Here is a tiny trained network, its code and every weight. The questions are about switching its units off for an input and a target symbol, where a switched-off unit gives its printed mean instead of its output.

import numpy as np


def w(rows, s, z=0):
    codes = np.array(rows[::2]) - 128.0
    scale = np.full(codes.shape[1], s)
    scale[-1] = z or s
    return codes * scale


def f(y):
    return y / 2 * (1 + np.tanh(0.7978845608 * (y + 0.044715 * y**3)))


def softmax(a):
    e = np.exp(a - a.max(-1, keepdims=True))
    return e / e.sum(-1, keepdims=True)


def log_softmax(a):
    a = a - a.max(-1, keepdims=True)
    return a - np.log(np.exp(a).sum(-1, keepdims=True))


def net(x, mask):
    ids = ['βδεζηλστψω'.index(c) for c in x.split()]
    T = len(ids)
    res = E[ids] + P[:T]
    r = res
    for j in range(2):
        rows = slice(3 * j, 3 * j + 3)
        q, k, v = (r @ M[0][rows].T for M in (Q, K, V))
        z = softmax(np.where(np.tri(T) > 0, q @ k.T / 3**0.5, -1e9)) @ v
        o = O[0][rows]
        res = res + np.where(mask[j], z, o[:, -1]) @ o[:, :-1]
    y = f(res @ A[0][:, :-1].T + A[0][:, -1])
    res = res + np.where(mask[2:10], y, B[0][:, -1]) @ B[0][:, :-1]
    return log_softmax(res[-1] @ U[:, :-1].T + U[:, -1])


Q, K, V, O, A, B = {}, {}, {}, {}, {}, {}
E = w([
[158,91,152,191,115],'β',
[162,69,78,125,114],'δ',
[107,153,223,141,180],'ε',
[144,127,92,134,208],'ζ',
[186,181,144,84,123],'η',
[177,87,74,26,145],'λ',
[114,67,177,165,154],'σ',
[135,59,158,68,112],'τ',
[139,9,137,117,190],'ψ',
[123,119,191,47,194],'ω',
],0.015)
P = w([
[2,132,48,176,101],'0',
[175,98,154,129,136],'1',
[173,99,154,132,137],'2',
[164,108,148,140,136],'3',
[153,117,155,138,144],'4',
[161,105,149,139,145],'5',
[154,112,131,139,138],'6',
[147,117,139,140,138],'7',
[149,119,145,137,136],'8',
[147,119,146,144,144],'9',
[138,117,145,144,142],'10',
[144,116,150,137,140],'11',
[154,120,148,141,144],'12',
[145,115,154,147,138],'13',
],0.007)
Q[0] = w([
[195,38,182,10,252],'H1',
[212,91,166,206,106],'H1',
[123,201,128,202,103],'H1',
[70,79,90,154,138],'H2',
[185,73,148,90,108],'H2',
[3,200,77,108,2],'H2',
],0.017)
K[0] = w([
[14,188,69,121,82],'H1',
[123,146,115,199,70],'H1',
[159,90,124,176,157],'H1',
[162,83,159,154,124],'H2',
[97,83,113,123,151],'H2',
[251,123,168,118,214],'H2',
],0.023)
V[0] = w([
[90,170,104,121,140],'H1',
[180,131,169,229,2],'H1',
[171,51,143,80,188],'H1',
[177,145,129,63,105],'H2',
[135,52,93,115,68],'H2',
[71,111,207,97,99],'H2',
],0.014)
O[0] = w([
[158,149,136,142,104,174],'H1',
[8,159,81,112,108,2],'H1',
[138,69,132,103,180,120],'H1',
[128,151,111,55,114,34],'H2',
[166,93,106,135,59,135],'H2',
[125,130,201,118,102,123],'H2',
],0.013,0.0067)
A[0] = w([
[97,198,118,217,34,71],'N1',
[69,132,160,20,121,135],'N2',
[80,186,91,130,219,136],'N3',
[105,124,82,105,130,187],'N4',
[184,186,136,115,107,159],'N5',
[178,150,149,180,7,255],'N6',
[116,89,173,85,63,214],'N7',
[136,146,123,239,70,183],'N8',
],0.011,0.0032)
B[0] = w([
[119,58,185,42,217,167],'N1',
[110,99,205,21,169,136],'N2',
[109,166,121,194,221,165],'N3',
[96,94,73,62,186,140],'N4',
[60,141,104,82,222,235],'N5',
[69,246,60,133,27,254],'N6',
[114,118,189,18,47,176],'N7',
[36,139,88,196,121,215],'N8',
],0.011,0.0073)
U = w([
[89,71,113,123,139,3],'β',
[136,82,46,150,81,147],'δ',
[114,166,214,183,119,55],'ε',
[169,112,73,191,165,250],'ζ',
[124,206,106,98,144,182],'η',
[177,77,42,63,135,10],'λ',
[109,80,172,202,74,198],'σ',
[131,102,153,117,69,176],'τ',
[138,2,125,165,94,87],'ψ',
[142,107,185,108,147,43],'ω',
],0.0084,0.003)

Each question gives the input, a string of symbols that net reads in full, and the target symbol t.
The units are the heads (3 rows each of Q, K, V and O) and the neurons (one row each of A and B). Each row of codes is followed by its name. A weight is (code - 128) times the scale printed after its matrix; where a second scale follows, it is the last column's (O, A, B and U).
mask holds one flag per unit, heads first, then neurons. A switched-off unit (its flag False) gives its mean, the last column of its rows in O or B, instead of its output. The means were averaged over made-up inputs and are rounded, as every weight is.
A unit's drop is (log p(t) with every unit on - log p(t) with that unit switched off) / (log p(t) with every unit on - log p(t) with every unit switched off).
The circuit of an input: a set's keep is (log p(t) with only the set's units on - log p(t) with every unit switched off) / (log p(t) with every unit on - log p(t) with every unit switched off). Starting from all 10 units, units are removed one at a time, each time the one whose removal leaves the highest keep (on an exact tie, the one counted first), for as long as the keep stays at least 0.8.
units of the circuit, in order: the units of the circuit, biggest drop first
unit that matters most: the unit with the biggest drop
k most important neurons: the k neurons with the biggest drops, biggest first
heads that matter: for each layer, one digit per head in row order, 1 if its drop is at least 0.15 and else 0, layers parted by /
drop of u: that unit's drop, to one decimal
input ψ ζ τ, target ψ: heads that matter : 10
input ζ η λ η η ζ β τ ζ ω η ζ λ, target ζ: units of the circuit, in order : (H2; H1)
input λ ζ ψ ψ ζ τ, target λ: units of the circuit, in order : (H2; H1)
input η τ δ δ τ, target τ: units of the circuit, in order : (N7; H2)
input λ ζ δ, target λ: units of the circuit, in order : (H1; H2)
input λ η η ω τ σ λ ζ ζ ψ β, target λ: units of the circuit, in order : (H1; H2; N4; N1)
input δ δ τ ψ ψ ω ω λ, target δ: units of the circuit, in order : (H2; N6)
input ζ ω ε η λ τ ω ε β, target β: units of the circuit, in order : (H1)
input ψ τ ζ ψ ψ ζ δ β λ, target ψ: units of the circuit, in order : (H1; H2; N6)
input τ ω λ λ, target τ: units of the circuit, in order : (H2; N7)
input ω ζ σ λ ω λ λ σ, target ω: units of the circuit, in order : (H1; H2)
input β η τ η ζ τ, target β: 2 most important neurons : (N1; N4)
input δ ζ ω η σ ψ λ λ τ τ ψ η ω δ, target δ: heads that matter : 01
input ω ω ζ ζ η ω ω ζ ε η β, target ω: heads that matter : 11
input σ δ λ τ τ ζ, target σ: heads that matter : 01
input ζ ζ ε ζ δ ω ω λ β τ, target ζ: unit that matters most : H2
input β λ η ζ δ ζ β σ η ζ, target β: 4 most important neurons : (N1; N4; N6; N8)
input λ ζ λ ζ ζ ζ ω η σ σ η, target λ: units of the circuit, in order : (H1; H2)
input τ ζ ω η ψ τ, target τ: 2 most important neurons : (N7; N6)
input λ λ β ζ ζ λ ω ζ ω, target λ: units of the circuit, in order : (H2; H1)
input δ ψ ω ζ τ ζ η ω τ β, target β: 3 most important neurons : (N1; N4; N8)
input β ζ τ λ τ λ ψ λ λ η ζ η λ, target β: unit that matters most : H1
input ζ ζ ζ λ δ λ σ, target ζ: drop of N7 : 0.3
input ω ω δ ζ β δ η η δ ζ η ω, target ω: drop of H2 : 0.2
